Here is a tiny trained network, its code and every weight. The questions are about switching its units off for an input and a target symbol, where a switched-off unit gives its printed mean instead of its output.

import numpy as np


def w(rows, s, z=0):
    codes = np.array(rows[::2]) - 128.0
    scale = np.full(codes.shape[1], s)
    scale[-1] = z or s
    return codes * scale


def norm(h):
    return h / np.sqrt((h * h).mean(-1, keepdims=True) + 1e-5)


def f(y):
    return y / 2 * (1 + np.tanh(0.7978845608 * (y + 0.044715 * y**3)))


def softmax(a):
    e = np.exp(a - a.max(-1, keepdims=True))
    return e / e.sum(-1, keepdims=True)


def log_softmax(a):
    a = a - a.max(-1, keepdims=True)
    return a - np.log(np.exp(a).sum(-1, keepdims=True))


def net(x, mask):
    ids = ['αβδζξπφψω'.index(c) for c in x.split()]
    T = len(ids)
    res = E[ids] + P[:T]
    u = 0
    for l in range(3):
        r = norm(res)
        for j in range(2):
            rows = slice(3 * j, 3 * j + 3)
            q, k, v = (r @ M[l][rows].T for M in (Q, K, V))
            z = softmax(np.where(np.tri(T) > 0, q @ k.T / 3**0.5, -1e9)) @ v
            o = O[l][rows]
            res = res + np.where(mask[u + j], z, o[:, -1]) @ o[:, :-1]
        u += 2
        y = f(norm(res) @ A[l][:, :-1].T + A[l][:, -1])
        res = res + np.where(mask[u : u + 4], y, B[l][:, -1]) @ B[l][:, :-1]
        u += 4
    return log_softmax(norm(res)[-1] @ U[:, :-1].T + U[:, -1])


Q, K, V, O, A, B = {}, {}, {}, {}, {}, {}
E = w([
[132,113,157],'α',
[165,93,116],'β',
[152,125,142],'δ',
[146,108,110],'ζ',
[126,113,159],'ξ',
[125,112,160],'π',
[93,156,120],'φ',
[94,124,148],'ψ',
[160,134,5],'ω',
],0.011)
P = w([
[242,163,168],'0',
[251,120,121],'1',
[234,112,82],'2',
[221,98,64],'3',
[207,89,48],'4',
[190,79,40],'5',
[174,69,28],'6',
[161,65,14],'7',
[147,60,8],'8',
],0.0016)
Q[0] = w([
[2,98,119],'0.h1',
[51,223,114],'0.h1',
[65,221,49],'0.h1',
[46,127,70],'0.h2',
[92,140,125],'0.h2',
[205,120,150],'0.h2',
],0.0064)
K[0] = w([
[37,53,180],'0.h1',
[2,165,133],'0.h1',
[37,160,102],'0.h1',
[29,48,114],'0.h2',
[78,125,61],'0.h2',
[184,144,134],'0.h2',
],0.0058)
V[0] = w([
[243,151,96],'0.h1',
[163,73,32],'0.h1',
[181,115,174],'0.h1',
[187,253,135],'0.h2',
[21,82,175],'0.h2',
[166,145,132],'0.h2',
],0.0036)
O[0] = w([
[18,185,164,247],'0.h1',
[137,184,227,167],'0.h1',
[69,134,173,224],'0.h1',
[5,176,111,129],'0.h2',
[195,204,170,60],'0.h2',
[84,151,68,163],'0.h2',
],0.002,0.0015)
A[0] = w([
[183,51,164,92],'0.n1',
[137,177,138,55],'0.n2',
[43,159,161,249],'0.n3',
[207,253,119,78],'0.n4',
],0.0047,0.0012)
B[0] = w([
[65,104,100,255],'0.n1',
[113,101,81,95],'0.n2',
[236,219,126,152],'0.n3',
[115,4,154,123],'0.n4',
],0.0036,0.002)
Q[1] = w([
[123,112,104],'1.h1',
[128,136,142],'1.h1',
[63,131,94],'1.h1',
[26,109,158],'1.h2',
[42,156,190],'1.h2',
[64,88,254],'1.h2',
],0.0047)
K[1] = w([
[93,149,116],'1.h1',
[156,159,127],'1.h1',
[185,134,189],'1.h1',
[125,36,159],'1.h2',
[34,68,235],'1.h2',
[69,4,205],'1.h2',
],0.0043)
V[1] = w([
[142,142,168],'1.h1',
[242,135,147],'1.h1',
[197,134,134],'1.h1',
[115,160,210],'1.h2',
[179,174,71],'1.h2',
[30,250,187],'1.h2',
],0.0024)
O[1] = w([
[201,159,164,168],'1.h1',
[139,112,15,198],'1.h1',
[130,135,115,161],'1.h1',
[81,251,162,180],'1.h2',
[214,113,95,19],'1.h2',
[159,120,215,2],'1.h2',
],0.0026,0.00075)
A[1] = w([
[123,212,121,61],'1.n1',
[247,23,130,24],'1.n2',
[79,253,97,254],'1.n3',
[206,169,102,228],'1.n4',
],0.0042,0.00076)
B[1] = w([
[179,63,216,89],'1.n1',
[214,216,239,232],'1.n2',
[221,124,171,254],'1.n3',
[165,5,152,137],'1.n4',
],0.0028,0.00069)
Q[2] = w([
[254,53,33],'2.h1',
[125,102,214],'2.h1',
[149,88,150],'2.h1',
[66,59,120],'2.h2',
[168,183,190],'2.h2',
[167,136,167],'2.h2',
],0.0052)
K[2] = w([
[216,253,41],'2.h1',
[177,37,164],'2.h1',
[207,94,114],'2.h1',
[189,124,124],'2.h2',
[75,58,199],'2.h2',
[123,126,166],'2.h2',
],0.0061)
V[2] = w([
[189,23,63],'2.h1',
[142,3,207],'2.h1',
[159,47,175],'2.h1',
[96,47,122],'2.h2',
[253,119,58],'2.h2',
[139,135,119],'2.h2',
],0.0023)
O[2] = w([
[104,115,210,91],'2.h1',
[2,73,115,254],'2.h1',
[71,32,160,216],'2.h1',
[95,121,161,100],'2.h2',
[159,195,123,143],'2.h2',
[156,113,128,125],'2.h2',
],0.0031,0.00072)
A[2] = w([
[148,85,236,101],'2.n1',
[106,112,115,100],'2.n2',
[157,102,43,250],'2.n3',
[98,135,254,82],'2.n4',
],0.0056,0.0016)
B[2] = w([
[55,252,176,224],'2.n1',
[85,81,135,141],'2.n2',
[108,163,231,246],'2.n3',
[94,235,82,253],'2.n4',
],0.0032,0.0018)
U = w([
[136,93,141,20],'α',
[137,106,138,25],'β',
[63,251,176,157],'δ',
[126,115,198,2],'ζ',
[33,49,106,222],'ξ',
[192,118,18,208],'π',
[137,103,138,18],'φ',
[233,172,154,214],'ψ',
[177,96,165,131],'ω',
],0.011,0.0043)

Each question gives the input, a string of symbols that net reads in full, and the target symbol t.
The units are the heads (3 rows each of Q, K, V and O) and the neurons (one row each of A and B). Each row of codes is followed by its name. A weight is (code - 128) times the scale printed after its matrix; where a second scale follows, it is the last column's (O, A, B and U).
mask holds one flag per unit, layer by layer, with each layer's heads first. A switched-off unit (its flag False) gives its mean, the last column of its rows in O or B, instead of its output. The means were averaged over made-up inputs and are rounded, as every weight is.
A unit's drop is (log p(t) with every unit on - log p(t) with that unit switched off) / (log p(t) with every unit on - log p(t) with every unit switched off).
The circuit of an input: a set's keep is (log p(t) with only the set's units on - log p(t) with every unit switched off) / (log p(t) with every unit on - log p(t) with every unit switched off). Starting from the 12 units with the biggest drops (on a tie, the unit counted first), units are removed one at a time, each time the one whose removal leaves the highest keep (on an exact tie, the one counted first), for as long as the keep stays at least 0.8.
circuit, biggest first: the units of the circuit, biggest drop first
most important unit: the unit with the biggest drop
top k neurons: the k neurons with the biggest drops, biggest first
heads that matter: for each layer, one digit per head in row order, 1 if its drop is at least 0.15 and else 0, layers parted by /
drop when u is switched off: that unit's drop, to one decimal
input δ ψ δ, target ξ: heads that matter => 11 / 01 / 00
input ψ ξ ψ, target ξ: circuit, biggest first => [0.h1, 2.n1]
input δ ξ π π α β δ δ ζ, target ξ: top 3 neurons => [0.n3, 0.n1, 2.n3]
input ω δ δ π, target δ: most important unit => 0.h1
input φ ξ β β φ ζ, target ψ: circuit, biggest first => [1.n2, 2.n3]
input β ψ ψ, target ξ: top 2 neurons => [2.n1, 1.n2]
input ω δ δ α, target δ: heads that matter => 10 / 01 / 00
input δ ψ φ δ, target ξ: heads that matter => 11 / 00 / 00
input π π π, target ξ: top 2 neurons => [0.n1, 1.n3]
input π ξ ζ φ ζ δ δ α φ, target ψ: top 3 neurons => [1.n3, 0.n3, 0.n1]
input α ψ δ φ α, target ξ: top 2 neurons => [0.n1, 1.n2]
input ψ ψ π α, target δ: heads that matter => 01 / 00 / 00
input δ δ ζ, target ξ: top 2 neurons => [0.n3, 2.n3]
input ψ ψ φ φ ζ, target ψ: circuit, biggest first => [1.n2]
input φ β δ ω ξ, target δ: top 2 neurons => [0.n3, 2.n4]
input ψ π α π, target ξ: top 3 neurons => [0.n1, 1.n3, 0.n3]
input β δ ω φ β α φ α β, target ψ: top 3 neurons => [1.n2, 2.n3, 0.n4]
input δ ξ α δ φ φ β, target ψ: drop when 2.n4 is switched off => -0.2
input π α δ α, target ξ: drop when 1.n2 is switched off => 0.4
input ζ φ π β δ, target δ: drop when 1.n2 is switched off => 0.7
